Here is a tiny trained network, its code and every weight. The questions are about switching its units off for an input and a class, where a switched-off unit gives its printed mean instead of its output.

import numpy as np


def w(rows, s, z=0):
    codes = np.array(rows[::2]) - 128.0
    scale = np.full(codes.shape[1], s)
    scale[-1] = z or s
    return codes * scale


def norm(h):
    return h / np.sqrt((h * h).mean(-1, keepdims=True) + 1e-5)


def f(y):
    return np.maximum(y, 0)


def log_softmax(a):
    a = a - a.max(-1, keepdims=True)
    return a - np.log(np.exp(a).sum(-1, keepdims=True))


def net(x, mask):
    res = np.array(x, float).reshape(1, 4) / 4 @ E
    u = 0
    for l in range(3):
        y = f(norm(res) @ A[l][:, :-1].T + A[l][:, -1])
        res = res + np.where(mask[u : u + 12], y, B[l][:, -1]) @ B[l][:, :-1]
        u += 12
    return log_softmax(norm(res)[-1] @ U[:, :-1].T + U[:, -1])


A, B = {}, {}
E = w([
[4,133,154,138,119,131,130,137,47,138],'x0',
[104,136,64,192,168,150,137,109,117,145],'x1',
[161,184,177,139,127,131,100,143,141,125],'x2',
[63,106,115,76,138,168,126,230,151,163],'x3',
],0.011)
A[0] = w([
[250,238,151,74,203,50,116,212,215,80,88],'L0N0',
[153,150,103,124,107,121,67,97,153,153,6],'L0N1',
[128,227,88,133,218,162,149,76,150,119,57],'L0N2',
[120,81,106,41,88,92,126,123,95,126,48],'L0N3',
[119,169,120,232,137,124,83,144,91,146,83],'L0N4',
[79,75,119,172,149,115,190,166,136,154,123],'L0N5',
[119,38,114,137,204,131,130,171,109,255,101],'L0N6',
[96,144,145,95,126,93,192,100,104,75,73],'L0N7',
[182,75,103,107,123,181,123,173,177,199,158],'L0N8',
[141,218,183,88,119,155,128,221,185,154,245],'L0N9',
[62,154,117,120,132,158,153,143,91,166,92],'L0N10',
[116,184,130,117,55,97,148,142,118,141,19],'L0N11',
],0.0067,0.0025)
B[0] = w([
[125,177,195,143,165,254,145,54,189,148,254],'L0N0',
[142,144,144,105,127,130,134,112,156,137,141],'L0N1',
[137,158,130,86,208,179,198,153,124,132,164],'L0N2',
[216,180,129,155,182,147,93,128,120,181,160],'L0N3',
[140,164,179,175,174,126,134,97,131,131,169],'L0N4',
[128,130,91,129,157,119,161,135,112,141,176],'L0N5',
[117,126,133,139,98,79,139,153,39,135,185],'L0N6',
[140,108,120,112,128,108,134,204,106,51,155],'L0N7',
[93,106,89,106,80,143,48,59,137,142,204],'L0N8',
[134,140,67,149,37,100,89,33,193,90,234],'L0N9',
[140,155,113,162,95,111,129,222,102,176,182],'L0N10',
[117,163,164,128,113,154,140,151,105,78,141],'L0N11',
],0.0075,0.0079)
A[1] = w([
[129,204,73,184,97,167,136,81,208,129,202],'L1N0',
[227,174,133,120,110,76,161,70,138,181,210],'L1N1',
[150,46,23,152,85,48,58,162,87,114,144],'L1N2',
[61,144,184,110,98,100,32,186,163,134,131],'L1N3',
[85,132,90,65,130,174,54,176,147,147,125],'L1N4',
[177,119,120,51,153,118,147,164,126,183,100],'L1N5',
[110,80,127,130,125,83,196,184,42,181,128],'L1N6',
[200,101,192,144,131,209,19,90,254,164,108],'L1N7',
[141,148,193,66,82,138,115,144,103,89,4],'L1N8',
[130,47,36,138,160,71,195,49,118,95,146],'L1N9',
[163,59,95,135,61,47,82,94,115,100,54],'L1N10',
[190,56,121,171,169,121,106,33,112,108,172],'L1N11',
],0.0069,0.0027)
B[1] = w([
[146,179,147,67,203,136,207,124,111,139,223],'L1N0',
[49,139,104,64,160,195,174,90,131,137,193],'L1N1',
[100,108,81,193,93,55,149,149,128,125,169],'L1N2',
[184,90,142,82,93,151,136,85,212,142,168],'L1N3',
[111,125,71,127,144,107,176,113,183,159,168],'L1N4',
[217,181,187,89,54,81,173,110,99,71,137],'L1N5',
[151,196,100,145,203,111,66,114,156,90,185],'L1N6',
[203,130,185,108,156,254,233,90,150,134,248],'L1N7',
[150,64,140,85,114,163,112,137,132,119,148],'L1N8',
[149,146,124,111,14,163,70,140,234,80,173],'L1N9',
[95,125,142,151,72,104,117,216,78,147,144],'L1N10',
[74,144,115,104,78,147,181,128,152,149,190],'L1N11',
],0.0079,0.011)
A[2] = w([
[120,152,110,144,105,108,53,98,176,196,137],'L2N0',
[135,150,130,74,81,114,122,99,140,101,133],'L2N1',
[77,107,141,78,181,73,136,117,2,145,186],'L2N2',
[136,72,54,166,153,134,154,155,172,217,2],'L2N3',
[53,186,112,206,190,124,176,183,71,121,129],'L2N4',
[138,195,215,104,91,123,66,211,94,161,27],'L2N5',
[126,142,23,160,119,166,124,113,179,123,107],'L2N6',
[115,140,110,146,149,149,190,73,121,74,67],'L2N7',
[120,99,100,78,113,126,166,177,176,175,170],'L2N8',
[126,86,188,132,113,163,108,132,83,122,76],'L2N9',
[139,132,203,150,110,79,132,66,96,114,124],'L2N10',
[144,109,111,94,56,210,154,199,131,84,43],'L2N11',
],0.0087,0.0019)
B[2] = w([
[89,111,102,148,29,198,165,104,103,57,173],'L2N0',
[133,108,54,116,202,47,164,141,125,185,217],'L2N1',
[182,182,115,228,227,120,136,161,100,143,184],'L2N2',
[79,124,204,84,111,41,64,143,61,183,185],'L2N3',
[125,188,118,157,202,162,65,118,195,192,253],'L2N4',
[149,50,163,73,108,156,168,87,86,87,167],'L2N5',
[145,74,209,55,77,138,147,151,106,46,252],'L2N6',
[65,92,189,109,69,150,108,158,182,254,245],'L2N7',
[39,178,136,139,140,57,74,63,33,161,220],'L2N8',
[200,59,160,146,182,116,133,162,151,60,143],'L2N9',
[166,81,66,137,211,84,198,221,60,120,169],'L2N10',
[99,105,104,176,147,127,46,145,66,159,213],'L2N11',
],0.0067,0.0061)
U = w([
[196,94,134,149,192,76,178,167,51,61,113],'0',
[84,208,89,205,248,126,65,153,107,187,142],'1',
[156,141,81,194,107,100,96,166,171,56,37],'2',
[149,176,137,64,128,229,199,25,180,141,195],'3',
[215,28,160,71,162,126,60,130,107,87,2],'4',
[54,106,71,75,41,78,93,127,111,139,187],'5',
],0.011,0.0037)

Each question gives the input, the list of numbers given to net, and the class t.
The units are the neurons (one row each of A and B). Each row of codes is followed by its name. A weight is (code - 128) times the scale printed after its matrix; where a second scale follows, it is the last column's (A, B and U).
mask holds one flag per neuron, layer by layer. A switched-off neuron (its flag False) gives its mean, the last column of its row in B, instead of its output. The means were averaged over made-up inputs and are rounded, as every weight is.
A unit's drop is (log p(t) with every unit on - log p(t) with that unit switched off) / (log p(t) with every unit on - log p(t) with every unit switched off).
The circuit of an input: a set's keep is (log p(t) with only the set's units on - log p(t) with every unit switched off) / (log p(t) with every unit on - log p(t) with every unit switched off). Starting from the 12 units with the biggest drops (on a tie, the unit counted first), units are removed one at a time, each time the one whose removal leaves the highest keep (on an exact tie, the one counted first), for as long as the keep stays at least 0.8.
circuit, biggest first: the units of the circuit, biggest drop first
most important unit: the unit with the biggest drop
k most important neurons: the k neurons with the biggest drops, biggest first
k most important neurons of layer l: the k neurons of layer l with the biggest drops, biggest first
drop when u is switched off: that unit's drop, to one decimal
input [7,-2,0,-4], class 1: most important unit	L1N9
input [5,2,4,5], class 5: 3 most important neurons of layer 0	[L0N9 L0N0 L0N2]
input [3,-2,-6,-3], class 2: 2 most important neurons of layer 1	[L1N9 L1N6]
input [-6,4,-8,-6], class 5: circuit, biggest first	[L0N0 L1N7 L1N10]
input [2,4,2,-5], class 1: circuit, biggest first	[L1N7 L0N0]
input [-3,4,-1,3], class 5: 2 most important neurons of layer 0	[L0N0 L0N6]
input [7,1,8,0], class 0: 3 most important neurons of layer 2	[L2N10 L2N5 L2N7]
input [1,6,-7,-2], class 5: circuit, biggest first	[L0N0 L1N7]
input [5,-2,-1,7], class 5: 2 most important neurons of layer 1	[L1N3 L1N0]
input [6,-1,-2,7], class 1: 3 most important neurons	[L1N9 L0N6 L2N4]
input [4,0,-3,-4], class 5: 4 most important neurons	[L1N9 L0N0 L1N0 L0N6]
input [1,6,7,-2], class 1: 2 most important neurons of layer 0	[L0N9 L0N0]
input [6,2,-7,-5], class 2: 3 most important neurons	[L1N9 L0N0 L1N0]
input [5,-8,2,-5], class 4: most important unit	L1N8
input [0,1,-8,0], class 2: 2 most important neurons of layer 1	[L1N6 L1N9]
input [3,8,-4,-2], class 1: 2 most important neurons	[L0N9 L1N7]
input [-4,2,-2,5], class 5: drop when L0N6 is switched off	0.4
input [0,1,-4,-3], class 5: drop when L0N0 is switched off	0.4
input [4,-2,2,-6], class 0: drop when L0N0 is switched off	0.2
input [2,-2,-7,2], class 1: most important unit	L0N9
input [-2,-5,-7,-4], class 5: drop when L0N0 is switched off	0.9
